In the rows, 128 means zero.
Facts:
[tostil,goro,maflaklem,soko,mizi,grimu,bomiplil] μ besan
[plefek,palen,dokolem] μ dritri
[nivon,brefi,breklek,mekli,bigu,klinul,floskan] μ dregel
[pitek,druzon,zusus,rira,ploke] μ grirur
[plufolas,dropi,stufle,mobis] μ flaplin
[brigi,medil,pokil,trodran,tridin,piga] μ gruzu
[gedro,drodal,gogapum,lekli] μ zula
[tradrek,brobabul,duskin,plegrum,plugran,rebo] μ pokline
[bodron,nuse,zamas,lustik] μ drubru
[goza,midril,vemu,poger] μ boti
[nugak,bokun,flakletir,nasin,siden] μ medak
[veskal,kelil,kleplazam,tekloga,gredrukik,seru] μ getridum
[stegel,zimor,sebok,trotrum] μ bagre
[grezemin,naste,sotren,rizem,pleren,skipam] μ grisam
[distal,flotus,migadrek,sutrim,seras,rostil,sogrum] μ fiton
[fostar,ploskonul,zugur,zofo,letak,movil] μ stiklo
[brokurum,naploklan] μ bikar
[stuklaba,steplol,bruver,breduk,niskim] μ klukesta
[vazis,davil,plenis,vafinas,bure,grumu] μ sagon
[kital,vesul,trorustes,beda,loflir,tremur,peske] μ pladras
[pifli] μ bagru
[zibu,vinun,kiska,tribrer,tritron] μ gidil
[vuklun,gove,brini] μ treduklis
[gares,grefon,febrer,zazok] μ sazis
[ruru,vidro,dramos,fubrun,todran] μ plara
[kadrir] μ fosor
[tostil,plefek,nivon,brigi,gedro,bodron,brobabul,flotus,fostar,ploskonul,dokolem,kital,bokun,pifli,zugur,zofo,sutrim,naste,gares,ruru,goro,kadrir,steplol,bruver,davil,gogapum,vesul,trorustes,dropi,mizi,rira,ploke,vemu,beda,grimu,nasin,plenis,tribrer,breduk,loflir,tremur,rebo,niskim,movil,trodran,breklek,mobis,zazok,bigu,naploklan,tritron,todran,poger,seru,klinul,floskan,siden] Ω a
[brefi,pitek,palen,goza,veskal,drodal,grezemin,distal,migadrek,brokurum,stuklaba,vazis,nuse,sebok,medil,duskin,zibu,sotren,zusus,plegrum,maflaklem,kelil,gove,midril,lekli,zamas,vidro,dramos,kiska,pokil,grefon,brini,febrer,bure,pleren,skipam,tridin,piga] Ω b
[plufolas,tradrek,nugak,stegel,druzon,zimor,vuklun,flakletir,soko,lustik,vinun,kleplazam,tekloga,plugran,letak,rizem,stufle,seras,peske,gredrukik,vafinas,mekli,fubrun,bomiplil,rostil,grumu,trotrum,sogrum] Ω c
Δ 204 <- tostil,dokolem,naste,rira,vinun,vafinas,piga
Δ 639 <- plefek,bodron,brobabul,flotus,vazis,zibu,kadrir,kelil,mizi,dramos,niskim,mekli,pleren,tridin
Δ 982 <- nivon,grezemin,distal,stuklaba,vesul,vemu,nasin,letak
Δ 749 <- pitek,brokurum,gares,goro,dropi,gredrukik,rostil
Δ 316 <- plufolas,veskal,ploskonul,ruru,midril,kiska,seras,bure,naploklan,floskan
Δ 937 <- brigi,nugak,pifli,sotren,gogapum,zamas,plugran,tribrer,breduk,seru,trotrum
Δ 403 <- tradrek,sutrim,sebok,tremur,febrer,todran,klinul
Δ 26 <- goza,bokun,vuklun,soko,vidro,plenis,mobis,bigu
Δ 369 <- drodal,stegel,druzon,grimu,rizem,grefon,rebo,peske,movil,trodran
Δ 956 <- kital,zimor,maflaklem,tekloga,fubrun,poger,grumu,siden
Δ 72 <- zugur,zusus,flakletir,steplol,davil,lustik,beda,kleplazam
Δ 449 <- zofo,duskin,lekli,skipam
Δ 816 <- zazok,sogrum
{plefek,veskal,migadrek,sebok} χ bikar
{brefi} χ plefek
{brefi,plenis} χ beda
{plufolas,midril} χ sazis
{brigi,flaplin,vuklun} χ seru
{brigi} χ rira
{brigi,vidro,klukesta} χ medil
{tradrek,stuklaba,vemu} χ zamas
{tradrek,distal,vinun,seru} χ bomiplil
{tradrek} χ todran
{nugak,nuse} χ steplol
{nugak,bomiplil} χ vidro
{veskal} χ bagre
{drodal,stuklaba,dropi} χ trodran
{fostar,zusus} χ dritri
{fostar} χ grisam
{dritri} χ sutrim
{dritri} χ vesul
{dritri,vuklun} χ drodal
{vazis,kelil} χ treduklis
{vazis,rizem,breduk,vafinas} χ gedro
{dregel,dropi} χ duskin
{druzon,pokil} χ kiska
{bikar,trorustes,nasin} χ vafinas
{bikar,flakletir,treduklis} χ vinun
{bikar,loflir,fiton} χ nugak
{vuklun} χ trotrum
{ruru} χ pokil
{kadrir} χ dropi
{bruver,breduk} χ klinul
{bruver} χ tekloga
{gogapum} χ fiton
{vesul,dropi,klinul} χ movil
{trorustes} χ sebok
{kelil} χ druzon
{midril} χ ruru
{vinun,treduklis,vafinas,bigu} χ distal
{kleplazam} χ bagru
{tekloga} χ dokolem
{nasin,febrer} χ vemu
{plenis} χ plufolas
{mekli,bagru} χ zusus
{sazis} χ vuklun
{poger} χ kelil
{rostil} χ flaplin
{skipam} χ migadrek
{skipam} χ poger
{skipam,grisam} χ bigu
{seru} χ klukesta
ρ f <- tostil,plefek,nivon,plufolas,palen,tradrek,goza,stegel,grezemin,flotus,vazis,zugur,zofo,druzon,sebok,ruru,kadrir,maflaklem,soko,kelil,rira,zamas,grimu,pokil,rizem,tribrer,breduk,febrer,zazok,todran,tridin,floskan,siden
ρ d <- brefi,pitek,brigi,gedro,veskal,brobabul,distal,fostar,dokolem,migadrek,stuklaba,kital,nuse,sutrim,zibu,plegrum,flakletir,steplol,davil,vesul,gove,mizi,lekli,vemu,vidro,dramos,vinun,plugran,nasin,letak,loflir,brini,tremur,seras,peske,vafinas,trodran,mekli,fubrun,bure,pleren,tritron,seru,piga,klinul
ρ e <- bodron,nugak,drodal,ploskonul,brokurum,bokun,pifli,zimor,medil,duskin,vuklun,naste,sotren,gares,zusus,goro,bruver,gogapum,trorustes,midril,dropi,ploke,lustik,beda,kleplazam,tekloga,kiska,plenis,stufle,grefon,rebo,niskim,gredrukik,movil,breklek,mobis,bomiplil,bigu,naploklan,poger,rostil,grumu,skipam,trotrum,sogrum

Known rows:
[118 132 127 135 119 120 127 132 107 130 128 123 130 124 116 130 154 136
 119 125 132  96 144 111 102 125 134 140 121 123 108 128 115 133 124 124
 127 143 121 110 137 136 126 129 144 138 112 135 142 157 145 141 122 126] : bagru
[105 146 112 129 130 122 111 120 127 127 104 128 102 118 115 143 100 112
 148  85 137 111 124 129 106 134 142 136 122 124 147 123 104 122 129 126
 118 167  89 123 150 110 131 143 144 142 100 141 118 137 114 153 120 133] : brigi
[173 114 141 117 130 137 144 122 138 131 149 136 136 127 139 109 147 133
 122 144 124 167 139 116 174 117 119 115 138 140 121 137 127 140 126 133
 137  91 152 122 100 132 135 112 105 128 144 110 132 112 150 123 122 141] : sogrum
[124 118 135 139 143 137 131 124 125 126 138 136 130 141 127 133 142 134
 117 163 123 137 132 116 127 136 123 127 124 130 119 133 157 137 130 130
 132 118 152 106 118 125 118 125 126 116 146 130 136 121 132 111 137 121] : pokil
[104 133 121 124  90 123 107 151  99 125  99 108 125 162 111 130 125  98
 142  73 118 140 134  84  91 122 146 116 115 101 122 122 108 110 125 117
 131 161 106 109 168  99 128 125 159 132 128  99 109 142  94 144 134 127] : veskal
[110 126 140 130 122 144 159 146 111 126 114 142 149 140 134 111 149 147
 125 143 126 163 126 133 133 140 140 116 131 134 131 131 147 131 150 146
 122 101 158 156  80 145 106 152 142 106 127 127 143 122 136 110 158 128] : grimu
[103 123 137 127 124 150 164 141 120 125 118 135 150 139 132 116 148 148
 124 162 123 190 123 121 145 141 129 133 140 139 126 126 139 131 148 145
 122  97 169 150  88 142 108 137 135 105 128 132 139 117 148 110 154 130] : rebo
[152 124 133 134 159 127 123 114 167 128 148 135 120 115 129 136 110 131
 122 167 135 110 122 143 147 139 122 144 131 138 137 130 144 129 127 134
 127 113 147 125 111 137 124 126 109 119 130 139 138 102 137 123 132 132] : breduk
[109 148 121 123 117 122 121 140 111 126 102 140 116 124 123 123 110 119
 150  68 136 131 122 144 107 129 148 108 115 126 157 124 112 111 137 135
 116 156  81 154 140 119 121 158 153 138  97 135 121 136 103 155 132 128] : mizi
[159 117 131 140 168 130 117 108 160 129 146 139 137 124 136 139 113 139
 113 177 134  71 121 153 139 131  99 114 133 144 123 137 169 134 120 121
 136 126 146 121 135 125 139 119  98 118 151 142 143 102 120 100 119 115] : brokurum
[150 120 136 128 154 128 128 117 166 128 151 136 128 113 140 125 114 132
 120 174 133 122 123 150 160 129 112 129 139 142 138 132 148 123 122 132
 132 100 149 133 113 138 127 119 102 124 144 131 137 102 128 117 129 129] : mobis
[189 136 106 117 132 105  92 122 165 130 131 101  95 121 126 153  65  97
 145  38 115  71 120 144 115 121 144 155 115 113 140 120 101 139 127 120
 124 157  77 142 159 128 160 117 114 136 112 117  95 129 127 163  95 144] : vinun
[ 99 139 123 108  92 109 118 143 111 126 123 116  96 128 125 124 120  88
 148  60 118 177 136  96 115 119 153 133 115 106 155 116  95 102 122 129
 127 120  95 114 147 115 119 112 152 152 134  92  97 146 106 174 131 143] : nasin
[127 113 143 114 127 124 138 138 119 127 169 144 121 125 144 111 150 118
 118 140 107 203 136 115 147 121 116 119 114 127 144 124 155 109 117 132
 139  70 142 116 118 131 109  90 121 136 176 105 111 117 121 137 138 125] : grezemin
[149 117 132 145 156 128 115 111 152 128 139 129 130 134 132 146 117 129
 113 169 132  61 128 133 127 130 112 125 130 131 115 137 167 139 121 118
 137 131 147  98 134 122 138 117 108 119 155 127 139 113 119 101 120 119] : febrer
[120 131 124 127 115 125 129 140 111 130 122 123 142 124 126 120 149 137
 122 111 125 112 137 123 111 118 127 124 126 127 112 126 119 127 126 123
 128 139 119 136 142 136 132 125 138 137 118 128 132 150 138 137 121 121] : stiklo
[200 115 134 138 161 131 118  94 178 132 147 129 129 117 132 134 114 135
 118 166 144  73 135 136 166 125 114 124 142 145 112 146 136 154 123 125
 135 127 148 108 112 127 151 123  88 124 130 131 149  99 150 111 106 138] : rostil
[114 122 135 131 129 135 146 120 135 129 113 116 147 139 143 131 129 129
 122 162 133  99 125 126 138 130 121 121 150 130 119 135 145 139 135 127
 134 113 161 125 111 133 138 127 120 112 151 109 136 126 124  90 134 131] : zofo
[129 131 124 132 119 121 125 138 116 129 124 117 132 129 121 132 145 134
 121 111 120  96 139 112 106 125 134 142 121 121 108 126 121 135 130 123
 126 140 123 122 140 138 132 125 138 132 117 125 133 152 149 141 121 125] : grisam
[121 131 125 128 118 125 132 138 111 130 123 122 141 126 126 121 149 137
 121 114 124 108 137 122 113 117 125 125 128 127 112 126 119 129 126 122
 128 138 119 136 142 136 132 126 136 138 119 129 135 149 137 136 119 122] : pokline

Rows:
No name comes twice in this set of rows, the named rows included.
[127 138 114 125 140 117  93 120 131 127 126 139 107 118 124 140  99 111
 144  83 129 102 125 139 110 122 121 109 114 128 151 124 126 110 113 117
 127 168  71 123 182  98 138 125 128 151 122 139 108 128  92 153 105 119] -> piga
[173 124 125 130 109 117  99 156 152 128 129  97 142 148 103 124 124 121
 117 119 123  95 134 100 109 123 142 144 117 111  95 121 105 117 122 121
 130 148 134 133 153 139 128 124 133 122 108 116 142 119 137 149 134 128] -> bikar
[ 75 136 118 121  95 128 128 143  78 127  95 120 126 154 128 131 136 108
 145  63 113 149 132  98  92 120 135 105 122 112 133 124 117 119 128 119
 130 154  97 116 163  99 132 126 157 140 138 102 101 159  97 138 124 124] -> bure
[149 120 132 135 161 133 126 119 142 127 152 150 129 122 131 129 127 140
 118 166 125 131 122 145 141 134 109 122 124 143 134 130 161 127 123 129
 130 118 139 128 125 128 122 121 109 122 139 147 130 101 130 121 129 116] -> zamas
[123 116 136 135 145 138 141 127 122 127 134 140 140 137 137 129 146 142
 116 168 120 146 129 125 134 134 113 122 130 136 121 132 166 137 130 130
 132 109 155 120 118 131 122 119 120 114 153 130 133 120 132 105 136 118] -> medil
[117 112 141 129 129 134 143 131 111 128 140 131 139 143 144 122 152 130
 114 157 115 149 135 114 136 125 115 113 128 127 120 131 163 131 127 126
 140  94 159 108 118 128 121 108 125 119 170 107 125 130 123 107 138 119] -> kiska
[192 118 139 132 144 123 118 114 167 130 166 133 122 114 123 124 121 134
 116 171 140 121 125 153 160 132 126 147 125 131 121 133 127 136 123 134
 130 108 148 129 102 147 124 130 102 120 120 145 145 104 151 123 130 135] -> nugak
[157 121 132 135 165 126 123 105 176 130 140 128 134 116 141 138 103 132
 117 183 144  63 119 159 153 130 106 124 148 143 129 137 153 135 125 125
 134 117 150 128 124 133 143 125  95 119 143 132 145 100 123  98 120 127] -> gares
[130 115 135 143 139 134 135 125 133 128 127 121 143 153 132 138 137 132
 112 166 121 106 131 114 121 133 120 125 134 125 106 136 164 144 132 123
 135 121 163 104 119 127 131 121 122 106 158 117 138 123 130  97 135 122] -> skipam
[ 87 139 124 109  97 110 123 138 102 126 122 119  93 123 127 125 126  89
 147  65 121 172 137  98 114 122 152 132 115 108 155 119  97 103 120 129
 127 120  91 109 142 114 117 114 154 154 135  97  98 154 108 172 129 141] -> vemu
[127 121 137 123 132 131 142 128 139 128 138 128 133 125 143 120 133 125
 122 153 128 149 127 129 151 127 121 122 141 132 135 129 138 123 129 133
 133  90 154 127 109 136 122 116 118 122 152 112 127 118 127 117 138 132] -> zazok

The same nodes again, as new rows of numbers:
Known rows:
[ 85 145 142 119 137 158  99 173 198 139  92 178 141 132 130 154 147 131
 113  78 102  69 128 121 110 110  92  95 148 187 129 102 128 169 121 158
 147  84 148 134 159 131 136 137 119 145  58  86 153 113 181 135 130 150
 135] : plegrum
[129 136 128 121 107 129 101 162 221 130 121 150 121  83 141 141 151 153
 119  79 107 106 122 110 129 149 122  79 160 127 125  82 111 146 128 149
 118  59 129 123 145 146 148  83  59 147  74 104 156 127 147 123 115 162
 121] : pokline
[ 92 157 153 115 135 160 107 184 198 153  95 197 134 152 123 151 140 156
 117  57  90  83 138 111 103 121  98  99 137 167 146  88 131 160 126 167
 170  78 149 175 142 136 128 109 103 156  85  84 153 121 175 119 114 157
 133] : brobabul
[128 138 127 120 106 129 102 160 215 136 120 147 120  86 142 141 150 157
 117  82 108 110 124 112 127 156 119  78 158 125 123  81 110 146 129 146
 120  62 127 122 147 143 150  82  60 146  75 104 154 125 149 122 118 160
 120] : medak
[120 128 136 124 125 120  80 169 156 111 118 129 106  88 162 145 136 150
 113  96 115 114 118 156 133 126 135  69 184 149 118  96 136 130 104 138
 115  80 125  96 142 130 129  77  75 119 127 105 148 126 194 126 138 153
 160] : zimor
[ 72 148 145 106 146 163 118 164 195 141  76 178 136 136 129 143 135 127
 112  75  89  71 131 124 113 122  98 106 144 192 135 105 124 172 110 156
 139  76 131 138 140 151 134 137 118 147  64  82 163 118 159 129 139 158
 140] : lekli
[117 134 143 121  80 146 140 208 225 142  80 185 116 118 138 157 167 135
 116  80 123 106 131 128 138 142 102 101 123 159 102  86 140 174 152 159
 131  92 150 122 136 134 122 135  80 156  96  98 149 104 154 126 117 154
 136] : grimu
[129 122 140 122  99 128 104 169 224 130 128 151 113  83 145 138 154 158
 121  84 112 117 116 104 122 154 126  83 151 135 125  87 110 153 129 154
 110  69 134 119 139 156 150  91  63 156  83 105 157 116 145 118 113 160
 132] : besan
[ 92 163 115 142  73 129 140 168 235 130  81 154 140 126 149 157 142 104
 124  75 104  86 124 107 159 149  77  96 136 156 122  79 122 185 141 141
 136  80 115 119 150 145 144 149  92 156  77  74 151 116 105 127 121 152
  93] : rira
[ 80 171 106 127 147 144  75 161 143 163  79 169 125 123 136 154 129 151
 112  60 102  74 123 124 103  91 122 113 125 178 154 109 134 139  89 174
 171  67 151 137 146 135 148 120 111 116  73  70 157 134 208 134 173 148
 141] : mekli
[ 98 153 140  95  97 106 104 197 183 138 127 129  86 102 164 140 116 126
 143  91 113 113  93 139 155 160 109  55 155 131 121  80 147 152 168 127
 141  63 120 123 171 147 118  99  52 126 108 101 151 135 144 136 105 151
 129] : movil
[129 134 129 124 107 127 102 161 221 132 121 147 123  83 143 140 146 149
 117  82 109 109 125 106 127 151 121  78 161 126 124  81 112 144 127 146
 120  56 126 118 146 142 151  84  63 145  75 105 153 125 151 123 113 160
 120] : stiklo
[ 66 140 140 120 144 154 104 176 193 136  74 168 126 115 148 154 149 134
  92  81 102  78 134 137 110  86 115 101 153 189 123 105 141 159  88 171
 140  71 146 116 142 147 136 136 107 132  80  85 151 117 190 119 165 154
 128] : letak
[121 160 152 143  93 117  94 180 188 112 147 135 115 105 150 150 122 154
 131  84 107 101 111 127 139 157  79  52 190 135 138  64 141 137 135 121
 154  80 116 151 156 122 121  66  72 137 127  95 143 139 162 137  84 152
 120] : beda
[116 170 155 143  92 122 112 151 183  98 119 117 109 101 150 160 118 154
 128  84 100 118 101 137 134 173  70  53 179 126 138  56 146 142 127 127
 140 102 104 142 162 132 148  75  83 141  85  94 149 133 146 146  92 162
 125] : trorustes
[104 134 136 110 113 115 113 149 207  94 106 115 116 117 160 147 132 115
 136  98  99 122 100 121 142 179 109  48 174 127 115  86 117 170 155 126
 113  73 109 103 171 152 145  96  71 156  64 104 155 119 105 128  94 153
 132] : naste
[130 162 121 132  87 116 100 159 209 141 127 142 113  75 153 143 138 158
 128  71 105 115 114 105 138 147  99  79 151 128 137  72 119 151 123 142
 125  65 116 132 143 151 158  92  67 142  80  90 152 126 148 130 121 164
 109] : grisam
[ 82 178 145 115 110 152 106 183 193 149  91 178 131 127 155 148 125 125
 122  66  88  68 125 122 130  94  79  95 139 197 138  87 151 187 112 143
 146  86 121 140 141 157 129 153 114 137  92  73 148 114 182 141 150 160
 124] : distal
[ 85 156 144 114 129 154 109 180 219 137  90 183 137 146 128 157 153 139
 116  72  93  84 128 109 105 120  94  86 138 170 132  83 129 174 134 161
 161  69 151 154 161 133 137 129 100 158  57  85 151 118 163 125 116 157
 121] : tritron
[130 138 127 121 108 125 101 162 219 133 120 146 122  86 142 140 146 159
 118  77 107 111 125 112 128 151 123  78 160 130 126  79 111 147 125 146
 122  57 125 125 146 142 150  83  64 146  72 101 154 129 152 125 115 162
 121] : gruzu

Rows:
No name comes twice in this set of rows, the named rows included.
[ 99 168 129 158 110 142  73 171 182 137  98 169 134 108 150 167 150 162
 106  69 108  80 123 120  97  70  86  94 148 190 140  87 144 152  81 165
 153  94 152 136 140 131 150 132 119 128  83  70 143 117 218 139 162 149
 128] -> flakletir
[114 135 138 131 111 132 110 161 227 124 122 143 124  78 135 143 146 157
 109  86 107 100 125 117 128 154 106  77 182 129 128  73 115 134 119 143
 126  53 117 128 149 135 148  75  65 143  72 101 152 136 147 121 110 159
 103] -> pladras
[117 144 132 119 109 114  70 178 144 135 143 128 100  96 150 142 117 142
 141  93 123 100  93 135 142 154 107  62 161 146 135  97 133 129 141 128
 143  92 123 124 165 121 121  84  82 117 111  92 154 130 183 149 110 142
 158] -> zusus
[123 169 123 176 105 147  53 156 189 133 116 177 153 133 132 175 158 153
 124  70 113  69 113  92  88 108  55  79 144 188 155  89 122 161 115 156
 173 111 161 150 178 103 163 133 143 152  39  66 140 104 199 163 116 135
 131] -> veskal
[ 84 142 140 126 137 157  88 189 192 139  85 177 125 113 142 158 155 151
  95  79 107  75 137 138 101  77 116  99 154 191 123 102 146 149  93 170
 151  68 156 121 142 133 130 129 105 125  83  85 146 119 218 123 160 154
 137] -> fubrun
[115 110 124 156 102 136  96 172 181 133 101 171 135 106 135 156 167 145
 103  72 134  88 127 112 111 125 126 127 134 180 129 118 113 135  91 172
 124 105 153 113 116 126 142 112 116 144 123  82 156 113 183 117 146 139
 150] -> soko
[ 86 180 141 136 104 148 113 172 223 135  81 171 133 133 144 165 137 141
 123  65  90  92 118 104 107 118  67  82 129 169 140  71 143 188 126 157
 158  90 139 155 160 152 154 144 110 156  44  74 145 110 154 141 126 160
 115] -> brigi
[124 148 115 146  90  98  70 164 180 117 145 122 111 109 145 165 135 140
 152  93 133 114  77 104 121 176  91  40 156 119 138  87 117 137 169 133
 159  84 146 130 204 111 154  86  77 142  52  94 141 125 149 163  81 135
 132] -> dropi
[126 125 131 141 121 117  63 160 159 107 128 126 117  90 159 150 140 150
 116 100 121 105 115 140 119 128 135  61 187 152 121 103 124 126 106 139
 122  81 132 101 148 125 132  70  81 125 116 103 146 127 198 129 132 144
 157] -> lustik
[138 165 145 138  99 122  92 153 161 121 125 134 109 117 149 148 121 164
 141  73 100 125 106 119 125 175 101  64 155 125 149  76 129 140 129 134
 139 104 122 153 151 138 144  63  80 141 104  94 152 127 157 144  99 157
 154] -> plenis
[107 151 115 154  93 141 114 180 198 125  69 157 126  91 153 165 156 133
 101  85 123  82 133 150 143 106 100 106 145 174 105  91 149 154 102 154
 130  87 131  92 136 124 141 135  94 124  95  89 150 119 183 133 165 150
 128] -> druzon
[ 93 152 110 129  80 131 114 175 199 147  98 159 134 110 137 153 139 109
 123  77 122  66 120 116 165 135  77 110 133 175 129 102 119 164 133 135
 140  86 121 117 148 129 134 144 108 136  90  68 158 124 141 142 134 140
 114] -> zamas
[ 61 141 147 135 136 153 110 189 216 117  78 164 123 100 141 167 157 138
  87  94 110  66 137 157 112  80  85  87 182 189 111  85 156 148  88 162
 154  66 146 112 156 120 130 135 105 127  66  88 144 126 211 124 153 153
 108] -> peske

The same nodes again, as new rows of numbers:
Known rows:
[150 148 108 146 176 149 137 138 112 139 161 166  70 182 128 114  75 173
  91 181 123 123  64 128 103 124 179] : plefek
[100 155 164 104 112 169 155 130 119 101 110 155 120 164 110 167 156 136
 126 137 119 152 168 101 163 112 131] : sogrum
[136 135 132 162 175 152 116 148 102 144 226 160  81 112 138 149  99 131
  60 194  95 201  93 119 102 168 173] : zugur
[125 127 130 115 137 159 184 106 161  67  93 164 121 185 104 154 114 130
 119 115 115 131 160 155 161 150 145] : drodal
[122 172 130  71 116 103  97  94 183  67  70 170 129 225 125 132 129 125
 168  88 142  81 146 121 140 174 122] : vafinas
[148  94 154 142 132 141 108 138 123 157 151 147 114 111 135 156  82 119
  99 167 125 137 106 129 122 141 116] : boti
[127  83 164 141 120 170 145 134 117 120 134 162 119 123  89 161 132 103
 134 150 121 146 143 130 159 129 108] : stufle
[153 175 108 124 175 145 136 141 116 147 134 172  76 201 131 116 101 187
  84 186 116 141  67 115 110 105 177] : zofo
[138  92 161 130 125 185 140 139 129 100 143 162 135 107  98 215 151  78
  91 140  98 208 162 112 177 158 132] : zusus
[153 100 169 117 111 138  83  94 155  90 120 150 125 111 117 161 139  72
 149 109 131 123 112 114 144 157  79] : gove
[148  92 154 136 133 139 107 139 125 157 147 148 113 110 134 153  82 120
 101 169 126 140  99 130 119 140 118] : gruzu
[142  81 157 127 108 189 130 152 124 110 147 174 149 129  88 223 152  76
  87 142 111 201 156 101 177 176 143] : kleplazam
[113 203 131  99 145 107 159 140 152  89 113 160 139 195 141 147 122 133
 110 138 119 195 174 128 151 140 158] : dropi
[117 121 168 119 118 132  55 116 154  89 169 159 139 106 110 166 145  60
 155 105 139 140 146  98 145 194 105] : flakletir
[157 127 157 133  96  81  75 118 140 100 131 144 124 111 131 149 112  78
 150 125 162 138 103 107 110 153  76] : tritron
[123 100 152 144 113 156 164 131 129 129 104 162 101 135 109 167 119 116
 125 159 114 140 166 139 144 132 112] : trotrum
[126 168 113 133 138 105 178 126 150  81 114 164 127 182 119 125  88 134
 127 131 155 141 147 148 133 148 146] : rebo
[162 113 147  88 104 125  99  85 166  85  62 159 117 171 109 137 131 110
 169  96 136  80  95 117 139 119  78] : bure
[138  97 164 121 122 133  70  98 164  76 148 150 127 105  96 137 132  72
 175  92 159 103 109 107 146 148  91] : nuse
[171 140 104 155 150 148 150 140 109 160 129 169  56 179 126 121  70 179
  90 193 127 106  50 125  93 112 160] : ruru

Rows:
No name comes twice in this set of rows, the named rows included.
[105 168 137  98 158 157 160 124 167  78 110 175 129 173 121 150 140 127
 123 123 106 161 185 126 174 140 164] -> brokurum
[149 156 152  76 115 121  91  97 174  93  56 167 121 184 125 137 155 117
 161 102 130  95 115  96 149 115 100] -> lekli
[ 92 165 134 100 142 146 156 134 160  93 113 178 134 191 113 156 145 129
 124 125 116 150 191 127 169 152 158] -> gredrukik
[131 204 137  53 129  50 102  67 166  79  68 134 137 246 184 104 125 152
 151 110 104 143 142 147 123 145  95] -> dokolem
[136 118 151 152 127 125 152 151 116 114 138 153 125 118 107 149 104 106
 132 156 148 173 124 119 138 114 111] -> ploke
[144 108 125 121 194 202 140 105 128 120 162 171  78 185 108 121 116 165
  89 156  92 110  67 130 141 136 188] -> vazis
[136 146 150  85 134 157 168 114 134 110  49 164 118 213 126 156 158 153
 131 139  90 150 146 125 173  81 118] -> duskin
[122 194 111 111 139 106 176 134 157  89  84 174 129 210 122 122 104 153
 134 135 153 142 149 133 144 115 154] -> naste
[142 169  91 148 171 133 173 123 121 126 181 168  96 199 132  88  58 162
  63 141 113 139  86 157  99 192 200] -> grimu
[166  97 140  79  97 128  75  99 168  85  65 180 124 204  95 214 147 104
 145 134 140  99  97  94 146 181 110] -> mekli
[137 157 157 135 114  77  66 129 146  98 160 145 131  99 144 162 122  66
 137 118 153 180 137 102 117 176 102] -> davil
[153  81 137 162 167 206 138 126 106 145 182 164  49 111 117 156 104 133
  75 180  82 137  79 126 117 145 162] -> pokil
[113  88 166  98 142 155 151  97 119 108 126 138 129 183 120 135 151 124
 135 151  84 165 154 153 171 120 100] -> tekloga
[124 165 162 136 114  78  66 125 152 101 167 143 119  84 148 144 118  71
 149 124 153 159 143 102 114 165  93] -> steplol

